Here is a tiny trained network, its code and every weight. The questions are about switching its units off for an input and a class, where a switched-off unit gives its printed mean instead of its output.

import numpy as np


def w(rows, s, z=0):
    codes = np.array(rows[::2]) - 128.0
    scale = np.full(codes.shape[1], s)
    scale[-1] = z or s
    return codes * scale


def norm(h):
    return h / np.sqrt((h * h).mean(-1, keepdims=True) + 1e-5)


def f(y):
    return np.maximum(y, 0)


def log_softmax(a):
    a = a - a.max(-1, keepdims=True)
    return a - np.log(np.exp(a).sum(-1, keepdims=True))


def net(x, mask):
    res = np.array(x, float).reshape(1, 6) / 4 @ E
    u = 0
    for l in range(4):
        y = f(norm(res) @ A[l][:, :-1].T + A[l][:, -1])
        res = res + np.where(mask[u : u + 11], y, B[l][:, -1]) @ B[l][:, :-1]
        u += 11
    return log_softmax(norm(res)[-1] @ U[:, :-1].T + U[:, -1])


A, B = {}, {}
E = w([
[128,129,127],'x0',
[98,8,122],'x1',
[129,124,123],'x2',
[126,130,129],'x3',
[97,140,54],'x4',
[124,130,133],'x5',
],0.017)
A[0] = w([
[177,84,41,75],'0.n0',
[177,111,82,78],'0.n1',
[145,128,3,2],'0.n2',
[67,79,248,53],'0.n3',
[107,37,79,176],'0.n4',
[133,26,105,154],'0.n5',
[1,161,176,127],'0.n6',
[136,88,116,61],'0.n7',
[93,41,152,40],'0.n8',
[97,222,200,240],'0.n9',
[77,146,152,47],'0.n10',
],0.0091,0.0065)
B[0] = w([
[157,155,152,147],'0.n0',
[139,138,142,129],'0.n1',
[74,138,82,146],'0.n2',
[129,206,38,160],'0.n3',
[111,239,181,210],'0.n4',
[44,217,147,200],'0.n5',
[207,115,98,138],'0.n6',
[101,139,144,131],'0.n7',
[136,159,135,156],'0.n8',
[200,80,2,255],'0.n9',
[145,98,114,128],'0.n10',
],0.0077,0.0081)
A[1] = w([
[144,72,118,72],'1.n0',
[197,122,238,53],'1.n1',
[122,7,91,127],'1.n2',
[144,166,203,77],'1.n3',
[109,211,194,75],'1.n4',
[51,90,136,121],'1.n5',
[115,106,92,83],'1.n6',
[159,113,83,133],'1.n7',
[235,78,190,148],'1.n8',
[191,110,66,174],'1.n9',
[210,80,222,3],'1.n10',
],0.014,0.0043)
B[1] = w([
[177,109,153,132],'1.n0',
[36,127,62,173],'1.n1',
[216,128,186,145],'1.n2',
[58,197,71,163],'1.n3',
[85,218,125,187],'1.n4',
[233,162,188,184],'1.n5',
[111,104,143,143],'1.n6',
[150,68,133,193],'1.n7',
[99,102,2,201],'1.n8',
[152,10,92,253],'1.n9',
[10,132,34,162],'1.n10',
],0.009,0.0073)
A[2] = w([
[120,177,154,82],'2.n0',
[196,151,84,158],'2.n1',
[70,83,200,125],'2.n2',
[73,159,78,56],'2.n3',
[119,66,140,156],'2.n4',
[66,80,249,120],'2.n5',
[101,140,109,27],'2.n6',
[142,177,178,1],'2.n7',
[95,152,141,78],'2.n8',
[71,123,56,150],'2.n9',
[110,210,179,83],'2.n10',
],0.015,0.0054)
B[2] = w([
[116,188,90,159],'2.n0',
[145,72,229,233],'2.n1',
[147,176,234,154],'2.n2',
[95,91,114,196],'2.n3',
[128,123,190,155],'2.n4',
[179,206,217,168],'2.n5',
[132,110,113,135],'2.n6',
[78,202,125,141],'2.n7',
[68,139,100,154],'2.n8',
[85,63,168,255],'2.n9',
[60,255,79,191],'2.n10',
],0.0085,0.0084)
A[3] = w([
[80,92,136,77],'3.n0',
[167,150,42,123],'3.n1',
[183,129,128,67],'3.n2',
[142,144,130,86],'3.n3',
[179,207,101,1],'3.n4',
[92,117,20,47],'3.n5',
[72,89,108,79],'3.n6',
[229,190,51,104],'3.n7',
[133,126,152,78],'3.n8',
[166,8,180,155],'3.n9',
[112,120,82,56],'3.n10',
],0.015,0.0074)
B[3] = w([
[176,90,122,151],'3.n0',
[66,123,190,201],'3.n1',
[160,112,134,150],'3.n2',
[109,124,138,129],'3.n3',
[139,177,197,144],'3.n4',
[43,27,198,203],'3.n5',
[131,73,158,176],'3.n6',
[190,88,255,199],'3.n7',
[122,109,165,129],'3.n8',
[252,142,37,254],'3.n9',
[52,118,130,145],'3.n10',
],0.0077)
U = w([
[202,160,249,106],'0',
[135,123,83,172],'1',
[131,125,90,166],'2',
[38,31,102,81],'3',
[146,140,89,158],'4',
[147,137,83,148],'5',
[175,181,16,5],'6',
],0.017,0.023)

Each question gives the input, the list of numbers given to net, and the class t.
The units are the neurons (one row each of A and B). Each row of codes is followed by its name. A weight is (code - 128) times the scale printed after its matrix; where a second scale follows, it is the last column's (A, B and U).
mask holds one flag per neuron, layer by layer. A switched-off neuron (its flag False) gives its mean, the last column of its row in B, instead of its output. The means were averaged over made-up inputs and are rounded, as every weight is.
A unit's drop is (log p(t) with every unit on - log p(t) with that unit switched off) / (log p(t) with every unit on - log p(t) with every unit switched off).
The circuit of an input: a set's keep is (log p(t) with only the set's units on - log p(t) with every unit switched off) / (log p(t) with every unit on - log p(t) with every unit switched off). Starting from the 12 units with the biggest drops (on a tie, the unit counted first), units are removed one at a time, each time the one whose removal leaves the highest keep (on an exact tie, the one counted first), for as long as the keep stays at least 0.8.
units of the circuit, in order: the units of the circuit, biggest drop first
most important unit: the unit with the biggest drop
k most important neurons: the k neurons with the biggest drops, biggest first
k most important neurons of layer l: the k neurons of layer l with the biggest drops, biggest first
drop of u: that unit's drop, to one decimal
input [-1,6,-1,1,6,-1], class 0: 4 most important neurons => (1.n8 0.n3 0.n9 1.n5)
input [8,3,-7,-5,4,1], class 4: most important unit => 0.n9
input [-5,1,-8,7,-5,7], class 5: 4 most important neurons => (0.n3 0.n9 0.n4 3.n9)
input [-4,-4,-5,3,6,-4], class 3: units of the circuit, in order => (3.n5 2.n5 3.n1)
input [6,-6,-2,8,-6,5], class 2: units of the circuit, in order => (1.n1 2.n10)
input [-4,-6,8,2,-4,8], class 1: 4 most important neurons => (0.n4 0.n5 2.n1 2.n10)
input [-7,-1,2,8,-6,-6], class 2: 2 most important neurons => (0.n9 0.n4)
input [4,5,-6,-1,2,4], class 5: 2 most important neurons of layer 0 => (0.n4 0.n5)
input [-6,5,8,1,0,7], class 5: 2 most important neurons => (0.n4 0.n5)
input [-6,-1,2,2,-2,-5], class 4: 2 most important neurons => (0.n9 3.n9)
input [4,7,-3,3,-5,6], class 0: 2 most important neurons of layer 2 => (2.n5 2.n2)
input [8,6,-1,3,1,4], class 4: 4 most important neurons of layer 0 => (0.n4 0.n5 0.n9 0.n8)
input [0,-7,8,7,8,4], class 3: 2 most important neurons => (1.n5 0.n4)
input [-1,-6,5,6,3,5], class 0: units of the circuit, in order => (3.n7)
input [3,-3,-6,5,-6,8], class 1: 3 most important neurons of layer 0 => (0.n4 0.n9 0.n5)
input [1,-8,-6,-6,0,-7], class 0: 2 most important neurons => (0.n9 3.n7)
input [2,-1,-7,-8,-5,6], class 2: 2 most important neurons of layer 0 => (0.n9 0.n3)
input [4,-3,5,1,6,-4], class 3: 2 most important neurons of layer 1 => (1.n5 1.n2)
input [-6,-4,-1,-6,-4,-3], class 2: drop of 0.n9 => 0.4
input [-1,-5,3,4,-7,5], class 3: most important unit => 1.n8
input [4,-3,1,-3,7,1], class 3: drop of 2.n9 => -0.1
input [0,-1,4,6,-8,4], class 3: drop of 1.n2 => 0.0
input [-5,-7,5,6,2,6], class 0: 2 most important neurons of layer 3 => (3.n7 3.n1)
